Below is a small trained network, with its code and all its weights. Each question gives an input and a class and asks what happens when units are switched off, that is, made to give their printed mean instead of their output.

import numpy as np


def w(rows, s, z=0):
    codes = np.array(rows[::2]) - 128.0
    scale = np.full(codes.shape[1], s)
    scale[-1] = z or s
    return codes * scale


def norm(h):
    return h / np.sqrt((h * h).mean(-1, keepdims=True) + 1e-5)


def f(y):
    return y / 2 * (1 + np.tanh(0.7978845608 * (y + 0.044715 * y**3)))


def log_softmax(a):
    a = a - a.max(-1, keepdims=True)
    return a - np.log(np.exp(a).sum(-1, keepdims=True))


def net(x, mask):
    res = np.array(x, float).reshape(1, 8) / 4 @ E
    u = 0
    for l in range(3):
        y = f(norm(res) @ A[l][:, :-1].T + A[l][:, -1])
        res = res + np.where(mask[u : u + 3], y, B[l][:, -1]) @ B[l][:, :-1]
        u += 3
    return log_softmax(norm(res)[-1] @ U[:, :-1].T + U[:, -1])


A, B = {}, {}
E = w([
[132,129,126,137,129,129,125,127,114,122],'x0',
[115,181,149,75,219,235,2,74,53,239],'x1',
[128,126,125,126,123,131,134,129,129,131],'x2',
[203,64,217,33,105,236,228,242,181,27],'x3',
[17,213,27,87,234,210,197,152,121,59],'x4',
[124,131,135,137,136,123,117,143,129,133],'x5',
[127,130,134,137,130,129,123,127,129,124],'x6',
[127,129,126,127,131,126,126,134,130,125],'x7',
],0.00072)
A[0] = w([
[132,136,199,23,204,244,94,170,105,133,8],'L0N0',
[6,201,54,143,154,85,155,105,125,60,18],'L0N1',
[83,177,83,91,204,205,145,212,95,143,112],'L0N2',
],0.0023,0.0017)
B[0] = w([
[95,208,126,131,47,102,160,99,147,106,219],'L0N0',
[78,145,87,164,48,69,107,254,112,132,206],'L0N1',
[149,126,86,161,110,183,178,72,98,70,254],'L0N2',
],0.0038,0.00084)
A[1] = w([
[92,183,33,151,183,195,226,82,131,68,255],'L1N0',
[155,24,94,133,70,189,187,251,129,38,192],'L1N1',
[154,91,129,201,63,3,83,94,145,188,102],'L1N2',
],0.0021,0.00093)
B[1] = w([
[141,4,144,143,165,114,63,162,181,169,244],'L1N0',
[134,173,155,83,202,93,127,105,103,123,248],'L1N1',
[96,178,113,74,174,213,196,80,155,56,211],'L1N2',
],0.0034,0.0017)
A[2] = w([
[139,123,179,118,1,150,95,138,113,143,2],'L2N0',
[93,153,94,127,99,186,174,98,138,36,24],'L2N1',
[180,181,219,121,63,87,205,151,136,129,17],'L2N2',
],0.0032,0.00079)
B[2] = w([
[19,189,11,55,141,131,85,227,223,93,99],'L2N0',
[166,112,137,248,57,149,163,55,252,89,217],'L2N1',
[129,133,83,172,29,112,107,161,80,243,254],'L2N2',
],0.0033,0.00083)
U = w([
[155,118,142,216,85,194,210,18,230,47,254],'0',
[122,217,192,42,211,199,63,3,71,176,142],'1',
[235,143,223,60,68,53,198,160,49,211,108],'2',
[84,215,79,54,17,196,60,212,180,191,90],'3',
[38,202,51,191,149,20,182,214,78,59,107],'4',
[69,43,46,217,187,195,24,140,49,192,57],'5',
[183,23,200,55,254,124,179,204,136,36,86],'6',
],0.0059,0.0014)

Each question gives the input, the list of numbers given to net, and the class t.
The units are the neurons (one row each of A and B). Each row of codes is followed by its name. A weight is (code - 128) times the scale printed after its matrix; where a second scale follows, it is the last column's (A, B and U).
mask holds one flag per neuron, layer by layer. A switched-off neuron (its flag False) gives its mean, the last column of its row in B, instead of its output. The means were averaged over made-up inputs and are rounded, as every weight is.
A unit's drop is (log p(t) with every unit on - log p(t) with that unit switched off) / (log p(t) with every unit on - log p(t) with every unit switched off).
k most important neurons: the k neurons with the biggest drops, biggest first
top k neurons in layer l: the k neurons of layer l with the biggest drops, biggest first
input [-6,8,-7,7,8,1,-8,-4], class 0: most important neuron	[L0N0]
input [-7,-6,2,1,6,5,-6,7], class 6: top 2 neurons in layer 2	[L2N2, L2N0]
input [7,1,7,-1,-4,0,5,-2], class 1: 2 most important neurons	[L0N1, L0N0]
input [-2,-1,-7,-7,-6,5,4,-6], class 0: 3 most important neurons	[L1N2, L1N0, L1N1]
input [-1,1,6,0,4,-1,-4,-6], class 5: 2 most important neurons	[L1N0, L1N2]
input [1,-3,2,3,0,-2,1,-8], class 2: 3 most important neurons	[L0N2, L1N2, L1N0]
input [3,-3,-2,2,-4,-8,-5,-8], class 2: 3 most important neurons	[L1N0, L0N0, L2N2]
input [8,-4,3,-5,-4,2,3,6], class 0: 2 most important neurons	[L1N2, L2N1]
input [-2,-7,7,4,-3,-2,-6,0], class 2: 2 most important neurons	[L2N2, L1N0]
input [6,1,-3,4,-6,2,6,-2], class 3: 3 most important neurons	[L2N0, L1N0, L0N2]
input [5,-4,3,-6,-5,3,-4,-6], class 0: 2 most important neurons	[L1N2, L2N1]
input [-7,6,8,-6,7,1,-6,-2], class 5: 2 most important neurons	[L1N0, L0N2]
input [3,7,-6,6,1,8,5,3], class 0: 4 most important neurons	[L0N2, L0N0, L2N1, L0N1]
input [4,5,-3,3,-5,-4,0,6], class 3: top neuron in layer 2	[L2N0]
input [3,8,-8,5,1,7,4,7], class 0: top 2 neurons in layer 0	[L0N2, L0N0]
input [-8,-2,-8,-8,-3,-5,0,3], class 0: 3 most important neurons	[L1N2, L2N1, L1N1]
input [7,8,6,1,-6,-3,0,-2], class 3: top 2 neurons in layer 1	[L1N1, L1N0]
input [-5,0,5,-2,1,3,4,-5], class 4: top 2 neurons in layer 0	[L0N1, L0N0]
input [5,-1,3,1,-2,3,5,-1], class 2: top 2 neurons in layer 2	[L2N2, L2N1]
input [-4,4,6,-2,6,7,3,0], class 5: top 2 neurons in layer 1	[L1N0, L1N2]
input [1,-7,5,-6,-3,6,-8,6], class 0: top neuron in layer 2	[L2N1]
input [2,-6,0,2,-2,-1,2,-1], class 2: top 2 neurons in layer 1	[L1N0, L1N1]
input [-2,7,-2,-4,3,7,2,3], class 5: top 2 neurons in layer 1	[L1N1, L1N0]
input [-1,-8,-3,4,-7,2,-8,-4], class 2: top 2 neurons in layer 1	[L1N0, L1N1]
input [4,-8,-8,7,-1,-5,-4,7], class 2: top 2 neurons in layer 1	[L1N2, L1N0]
input [4,0,1,-3,-2,1,-5,-2], class 0: top 2 neurons in layer 1	[L1N2, L1N0]
